In the rows, zero is written as 128.
Each row of numbers belongs to one of the things below and depends on some of the facts about them. Some rows are named. Which thing is each other row?

Some things and their rows:
grugre: [120 119  39 169 119  86 166 142 145 114  98 150 135 143 147 121 139 144
 188 153 138 115 130 142 126 206  65 123 121 170 119 140  79 138 109 123
 114 154  92  66 136 153  77 113 148 189 137]
tista: [122 127 152 118 112 136 119 129 114 123 131 114 122 114  96 134 134 137
 105 116 120 132 151 116 116 111 136 140 137  96 130 112 141 114 148 135
 134 133 139 144 109 110 149 130 119 121 144]
trate: [ 85 149 138 150 167 138 123 128 172 162 140  96 115 103 173 120 131 116
 147 145  98 127  58  92 131  99 101 102 116 142 115 146 114 165 129  88
 143 112 153  97 100 114 125 126  82 123 115]
tregre: [105 100 204  96 149 114 137 136 132 149  83 118 104 125 157  96 118 103
  73 148  71 147 136  95  96 109 164 118 130 107 145 112 118 124  97 131
  92 123 121 120 133  78 180 141 143  88  85]
kobi: [126 129 142 144 119 148  97 121 112 123 126 142 134  98  86 143 158 155
 137 167 116 116 140 109  93 134 161 159 150  99 117 112 138 124 139 182
 136 125 112 126 128 131 129 151 146 110 139]
saplon: [149 142 151 147 119 143 123 119 109 118 151 121 105  91 100 155 149 160
  79 128 160 151 143 114 117 144 157 148 135 136 106 143 170 139 138 150
 140 135 135 171 152 134 147 186 148 105 122]
bribu: [ 65 147 127 146 144 151  92 122 172 145 144 108 130 100 148 102 120 142
 167 174 110  89  22  80  93 150  96  98 118 129 120 139 102 156 133 136
 136 104 136  75  69 154 108 143  78 153 119]
brestek: [149 105 157  71 124 116 132 142 102 146 137 155 148 178 152 105  83 105
 117  94 117 107 134 149 128 129 180 131  96 124 166 103 128 103  92 114
  99 145 115 147 118 140 127 103 128 115 108]
tristi: [138 105 196  96 120 128 132 137 112 159 120 131 114 141 132 112 104 105
 119 111  96 122 111 128 118 128 169 151 117 107 143 125 156  98 129 130
 115 126 121 146  89 105 171 144 119  92 132]
moplam: [117 125 143 108 119 131 118 136 113 131 125 115 133 110  95 138 130 122
  96 118 113 145 155 121 121 104 130 135 134  91 141 102 134 115 138 123
 135 134 144 150 110 101 151 125 111 114 147]
skabedol: [135 122 153 136 127 155  99  91 110 114 109 117  97 149  87 147 144 145
 125 121 141 138 131 145 133  91 134 122 177 106  95 136 167 109 173 167
 158  80 123 141 174 111 135 123 156 106 127]
fasik: [133 136 142 142 125 136 112 120 110 127 123 126 123  98  88 154 149 133
 103 148 120 142 150 124 120 114 153 141 152 110 120 115 149 121 140 155
 147 118 130 150 144 119 135 142 141 107 139]
dredrik: [144 125 161 103 109 130 136 141  96 154 140 118 131 130  98 142 115 110
 125 104 107 127 131 139 144 115 158 163 113  99 145 107 151  91 146 117
 142 142 143 166  73 106 154 120  99  99 167]
pivunom: [ 94 173 138 168 164 171 125 117 176 145 215  81  96  82 173 147 131 135
 153 112 147 121  46  68 136 119 105 105 105 164 108 190 127 200 150  74
 149 124 174 121  99 142 125 158  78 126 118]
klekol: [ 96 107 152 131 188 167 134 102 162 131 137 127  86 176 234 115  90 101
 159 132 100 102  79 100 127  99 158  59 138 147 154 164  68 199  88  87
  90  93 115  82 212 118 111  87 191  91  79]
niris: [111 129 170 104 116 157 104 120  86 147 145 103 121 113  84 150 134 144
  90 116  98 120 145  96 114  89 176 143 129  93 128  92 143 117 154 117
 144 134 142 163 114 110 136 115 118  89 127]
zelu: [121 122 155 120 113 148 113 112 108 111 122 108 105 140  98 130 130 138
 119  98 131 126 140 134 126  95 127 134 145  97 116 128 148 106 171 147
 135 109 129 138 126 107 154 113 139 112 134]
droster: [138 134 140 138 129 139 107 123 111 128 115 129 125  95  89 156 145 129
 108 150 122 147 149 124 124 112 149 142 153 109 118 112 148 124 134 153
 148 118 134 149 150 116 134 145 136 107 141]

Some facts about the things:
{skanin tibosil natu vipak pomum fledes} kluta trere
{pludro kloklabrem datrir bruful grugre vabadral tegrem} kluta kobi
{kegoni tonu rostos lostunar} kluta novu
{makul klekol driken liski puzor} kluta lakli
{medral togor} kluta droster
{niris stine zotrir brufa} kluta flebruk
{pefli trere saplon} kluta dimus
{flitom brestek skigrin gubri magor pluki} kluta niber
{lakli pliklizor klobe} kluta madan
{brapas trotek bridrik} kluta vipo
{pludar kizar} kluta skabedol
{bribu flivin gisku klilo skara} kluta kloklabrem
{tregre trete topleplik} kluta tosten
{zipleskam suklogrus komol} kluta zatre
{bemo zogri skotel moplam raskas} kluta ditol
{flebruk sebadrek stuvas dasuk trate liki} kluta plodis
{grotrem} kluta fano
{briklim niber} kluta toklur
{tebubos meskul ristiko} kluta kegoni
{droster tista tize voze peporo plevel} kluta magem
{kaduma lisun fano} kluta tustor
{tristi zestim bruzotron klatrul} kluta fasik
{flupi pudres mazur klekas} kluta saplon
{skabedol mekom letum zoklur} kluta pliklizor
{grare ruka} kluta tonu
{bubrul} kluta lisun
{pepur viso fisupal} kluta mekom
{kipo mustos tosten ditol} kluta gradis
{lifle kleni} kluta rapal
{nutrer pletun dregrus traseflum} kluta pludro
{fodi dredrik nogotram kloku dipoplol vibik} kluta moskul
{gabem pivunom} kluta klekas
{zelu filem loro} kluta klobe
{brikim klene} kluta komol
{daplu} kluta bruful
{muliflu} kluta pefli
{rapal moskul} kluta ziki
[skanin flitom klekol zogri sebadrek stuvas togor zestim zotrir topleplik kloku daplu grugre liki magor dipoplol peporo plevel zoklur] stami 161
[tibosil medral brapas pludar bemo meskul tristi driken bubrul lifle dredrik ruka brestek mazur rostos klilo gubri kleni traseflum filem klene] stami 458
[makul natu niris bribu tregre vipak zipleskam grotrem briklim tebubos kaduma flupi grare flivin stine tista trotek trete datrir pepur letum kipo pudres nutrer tize bruzotron pletun gisku skotel mustos trate gabem dregrus nogotram viso klatrul zelu brikim moplam pivunom skara kizar raskas liski muliflu brufa voze fledes loro pluki suklogrus vibik lostunar] stami 1
[pomum fodi skigrin fisupal ristiko puzor tegrem bridrik] stami 85
{skanin tristi zogri kipo brestek liki dipoplol peporo} gapledrin 663
{tibosil medral kaduma stine stuvas nutrer tize skotel skigrin nogotram viso kleni grugre skara liski loro suklogrus} gapledrin 132
{makul grare trete dredrik brufa} gapledrin 558
{natu bribu driken pepur zotrir kizar tegrem bridrik} gapledrin 557
{niris vipak sebadrek lifle rostos klatrul puzor voze vibik} gapledrin 301
{flitom trotek letum gabem daplu raskas plevel} gapledrin 854
{pludar flivin ruka mazur gubri kloku ristiko klene} gapledrin 615
{tregre bemo tebubos klekol togor zestim brikim traseflum muliflu zoklur pluki} gapledrin 77
{flupi fodi gisku trate magor} gapledrin 30
[skanin skotel pivunom kizar ristiko] poma fisupal
[makul liski] poma kegoni
[pefli bubrul] poma loro
[flitom trete mustos bridrik] poma flivin
[brapas flupi] poma komol
[brapas klekol niber] poma skotel
[brapas klekol skotel] poma kaduma
[bribu] poma puzor
[bribu fodi] poma pivunom
[zipleskam bruzotron klobe] poma magor
[bemo sebadrek grare dimus] poma fledes
[flebruk klilo] poma togor
[flebruk grare] poma ristiko
[flebruk puzor peporo bridrik] poma klobe
[flebruk tize bruzotron magor ristiko] poma viso
[briklim] poma bribu
[kaduma zotrir liki] poma daplu
[kaduma] poma liski
[flupi nogotram suklogrus] poma grare
[sebadrek magor fledes] poma liki
[grare lifle togor ziki] poma grugre
[dimus] poma pletun
[flivin bubrul] poma zipleskam
[stine puzor moskul] poma natu
[bubrul] poma brestek
[kipo] poma suklogrus
[nutrer bruzotron] poma klekol
[nutrer] poma sebadrek
[tize] poma flitom
[tize peporo] poma ziki
[pletun] poma bemo
[mustos bridrik] poma nutrer
[trate] poma skanin
[daplu] poma makul
[vabadral kizar] poma niber
[ristiko] poma kizar
[ristiko klobe] poma muliflu
[peporo] poma flupi
[fano] poma lifle
[bridrik] poma flebruk
[suklogrus] poma moskul
[suklogrus] poma nogotram

Name these rows:
No name comes twice in this set of rows, the named rows included.
[112 156 107 141 149 120 108 124 129 156 111 116 134  97 109 137 137 141
 101 180 116 138  84 117 133 116 116 108 129 150 104 105 137 134 130 112
 179 103 154 136 124 140  87 127  87 128 121] => moskul
[119 136 122 130 146 119 135 128 141 140 162 114 122 135 168 108 118 155
 102 114 149 118  83 105 126 148 126 109  82 192 114 138 122 158 107  88
 119 131 133 119 134 174 109 136 106 147  60] => flupi
[144 119 167 104 108 135 130 143 105 147 140 130 126 130 107 131 108 107
 123 107 118 124 119 139 129 125 156 155 124 100 141 115 159  93 141 130
 136 128 137 160  82 117 159 136 102 102 162] => meskul
[117 132 147 119 115 138 125 130 106 135 130 111 128 119  88 150 141 137
 104 115 117 134 162 114 119 106 137 152 126  99 128 108 145 115 152 122
 140 139 139 146 109 106 144 122 120 110 145] => brufa
[ 79 146 135 181 167 169 149 112 160 145 177  83  69  91 190 142 113 137
 137 140 120 122  39  61 123 150 125  80 121 175 117 176 102 218 127  64
 130 120 158 112 137 126 123 158 128 102 115] => skanin
[158 144  98 122 131 126 111 121 107 117 163 148 151 137 129 134 124 168
  85 118 173 122 142 134 136 138 163 122 105 177 128 115 135 143  99 126
 134 136 121 162 186 197  78 134 148 140  75] => dimus
[118 137  94  84 132 117 108 108 120 128 119 130 170 166 147  60  87 140
  90 151 150 109  57 134 147 153 113  75  92 179 131  83 110 114  88 117
 127 112 120 130 108 199  73 107  89 175  83] => bridrik
[169 149 118 125 162 185  98 126 154 111 203 164 161 113 169 179 143  84
 180 107 154 120 192 130 150  72 192 130 146 106 172 154  93 194  93 126
 108 140 132 145 206 136 106 104 186  82 154] => kegoni
[ 96 127 130 106 143 107 121 128 127 158 104 103 130 136 144  96 109 138
  81 155  95 120  83 112 116 124 118  92 100 156 119  90 120 120 118  95
 139 112 137 119 107 143 106 113  77 143  76] => kipo
[135 158 101 140 163 164 103 121 156 134 172 138 150 104 158 162 138 113
 160 142 139 122 113 118 147  91 151 113 135 136 129 145 102 179 110 113
 146 115 143 132 172 152  86 114 130 109 127] => komol
[126 133 165 128 112 141 129 130 111 116 163 114 111 108  98 137 134 158
  82  95 154 132 145 106 117 141 142 149 119 123 122 138 156 128 146 131
 122 146 142 162 122 124 171 163 131 119 119] => pudres
[ 93  88 184 122 137 127 149 130 112 140  77 123  81 127 156 107 109 125
  78 166  75 143 124  88  89 148 171 103 152 111 136 111 117 143 102 126
  97 121 115 115 164  80 166 147 182  80  96] => zestim
[131 157  74 165 169 122 169 153 222 127 153 130 146 107 218 142 148  55
 224 114 134 145 130 134 169 105  46 119 112 160 150 200  68 192 108  74
 114 146 150  77 115 103 119 106 105 157 167] => skotel
[147  98 173  56 153 111 132 146 134 161 125 163 151 187 220  77  64  72
 114 111  97 106 117 141 136 119 200 104  85 143 184 108  97 126  48  97
  77 129 108 124 148 139 118  95 141  99  71] => bemo

Now the same things, written a new way:
Named rows:
gubri: [ 84 143 130 114 140 135 138 143 123 102 151  78 145 137 148 152 147 153
 121  96  91 123 124 111 180 114 112 124 111 115 125 127 113 108 125]
rostos: [ 92 143 134 100 173 136 137 117 125  95  88 103 138 139 126 164 136 107
 149 110 124 137 124 109 193 155 131 126 147 136 158 150 102 162 115]
kegoni: [202  95  90  87  77 123 150 101 107 103 156 142  83 170 140  71 121 116
 132 144 146 171 205 122 147 129  28  79 146  88 186 113  88  58  91]
zogri: [102 201 141  95 133 149 115 146 133  88 119  85 132 135 134 152 120 101
 104 124 116 140 135 143 157 158  78 143 167 148 135 129 167 136 133]
traseflum: [101 107 130 124 170 110 148 120 100 114 127 121 157 137 127 162 148 163
 147  92  99 130 129 110 183  89 160 132 100 109 146 128  98 170 102]
skotel: [186  52  79 165  95 118 134 135 125 171 157 180  86 155 147  51 117 149
 148 144 144 166 182 126 100 112  74  97 154 113 157  98 114 108 129]
novu: [119 170 160 107 124 136 150 106 113  91 139 113 124 111 122 175 142 114
 124 116 111 116 136 135 144 128 123 114 123 115 125 169 126 116 106]
klene: [ 71 133 126 119 150 127 150 140 124 114 154  83 155 133 149 160 145 152
 125 113  93 120 145 125 171 108 110 121 105 117 135 129 108 116 127]
fledes: [178  74  93 164  95 138 113 141 133 153 146 157  93 141 138  55  91 121
 135 130 140 163 149 116  91 137  65 117 171 124 143 111 120  96 143]
tize: [126  77 116 176 147 141  83 160 155 190 140 152 152 112  99  88 112 127
 120 120 146 112  70 108  37 129 194 161  90 164  79 128 135 140 184]
grare: [167  63 108 173 129 139  83 136 153 181 116 178 120 129  98  72  89  95
 145 133 179 136  96  99  64 174 159 150 145 160 120 135 123 131 166]
ziki: [112  86 105 129 147 148  96 134 149 167 162 132 129 127  90 118 131  94
 122 147 150 113  90 104  72 178 144 123  89 154 119 172  91 114 174]
niris: [121 167 154 143 143 137 127 115 118 118 103 126 133 136 137 180 120 112
 138 144 123 133 128 145 158 143 119 133 165 161 153 142 176 183 107]
tonu: [117 181 148  94 120 130 151 113 114  89 139 119 127 107 116 172 150 114
 120 117 102 109 142 141 145 123 126 110 116 116 126 172 131 125 108]
kleni: [ 91 122 131 112 158 119 147 122 104 116 122 102 146 135 137 153 158 157
 142 112  84 130 125 112 183 102 149 123  99 111 140 139  99 157 114]
trete: [149 101 135 151 146 150  85 130 149 153  95 163 135 119 110 101  99  97
 136 124 163 125  92 111  87 150 172 163 135 159 117 136 149 154 147]
pludar: [ 83 159 111  98 134 107 176 136 154 106  89  66 146 148 159 145 157 165
 100 124 129 102 156 137 179 102 132 129 101 123 114 102 123  72 124]
magem: [110 143 157 109 136 137 130 110 122 107 148 100 129 130 128 176 148 112
 118 145 115 113 131 135 149 127 115 117  96 138 149 165 125 134 108]

Name these rows:
No name comes twice in this set of rows, the named rows included.
[117 127 138 176 138 126 126 148 136 164 138 148 144  94 113 131 124 143
 138 114 120 111  93 134  80 120 182 145 118 137  90 137 136 149 164] => stine
[175  61  69 160  90  88 168 137 158 178  96 176 106 134 137  62 113 150
 128 141 199 114 172 153  70 132 142 111 146 125 105  97 107  64 157] => viso
[127  68  68 148 125 146  98 164 153 180 153 146 123 132 129  55 106 135
  93 121 142 137 100  99  63 134 104 146 118 138  94 100  84  70 182] => ristiko
[115  93 105 135 136 133 103 141 163 169 155 158 130 101  70  95 116  83
 117 114 164 105  80  89  38 174 158 130  97 136  82 162  77  90 190] => flebruk
[ 92 119  95 151 153 156  76 177 168 164 134 125 142 123  76 112 107  70
 101 125 165 114  72  97  58 206 131 160 147 182  94 133 116 105 215] => peporo
[ 70 134 151 103 142 105 148 123 138 115  94  93 136 150 143 158 160 159
 160 197 118 118  97 119 178 135 147 106 103 115 137  79  97 139 116] => driken
[120 137 136  97 137 151  93 124 136 122 144 114 137 122 100 131 127 101
  99 108 129 119 104 113 110 137 137 139  89 128 117 171 143 125 129] => pefli
[203  81  98 113  88 119 146 121 108 116 120 179  85 136 150  40 106 122
 161 122 143 178 192 131 132 150  62  87 195  67 160 111  87  94 123] => daplu
[124  82  91 183 114 134 114 156 146 177 180 139 116 133 137  90 108 135
 129 138 126 130 134 121  78 117  83 120 135 151 123 122 118 107 162] => flivin

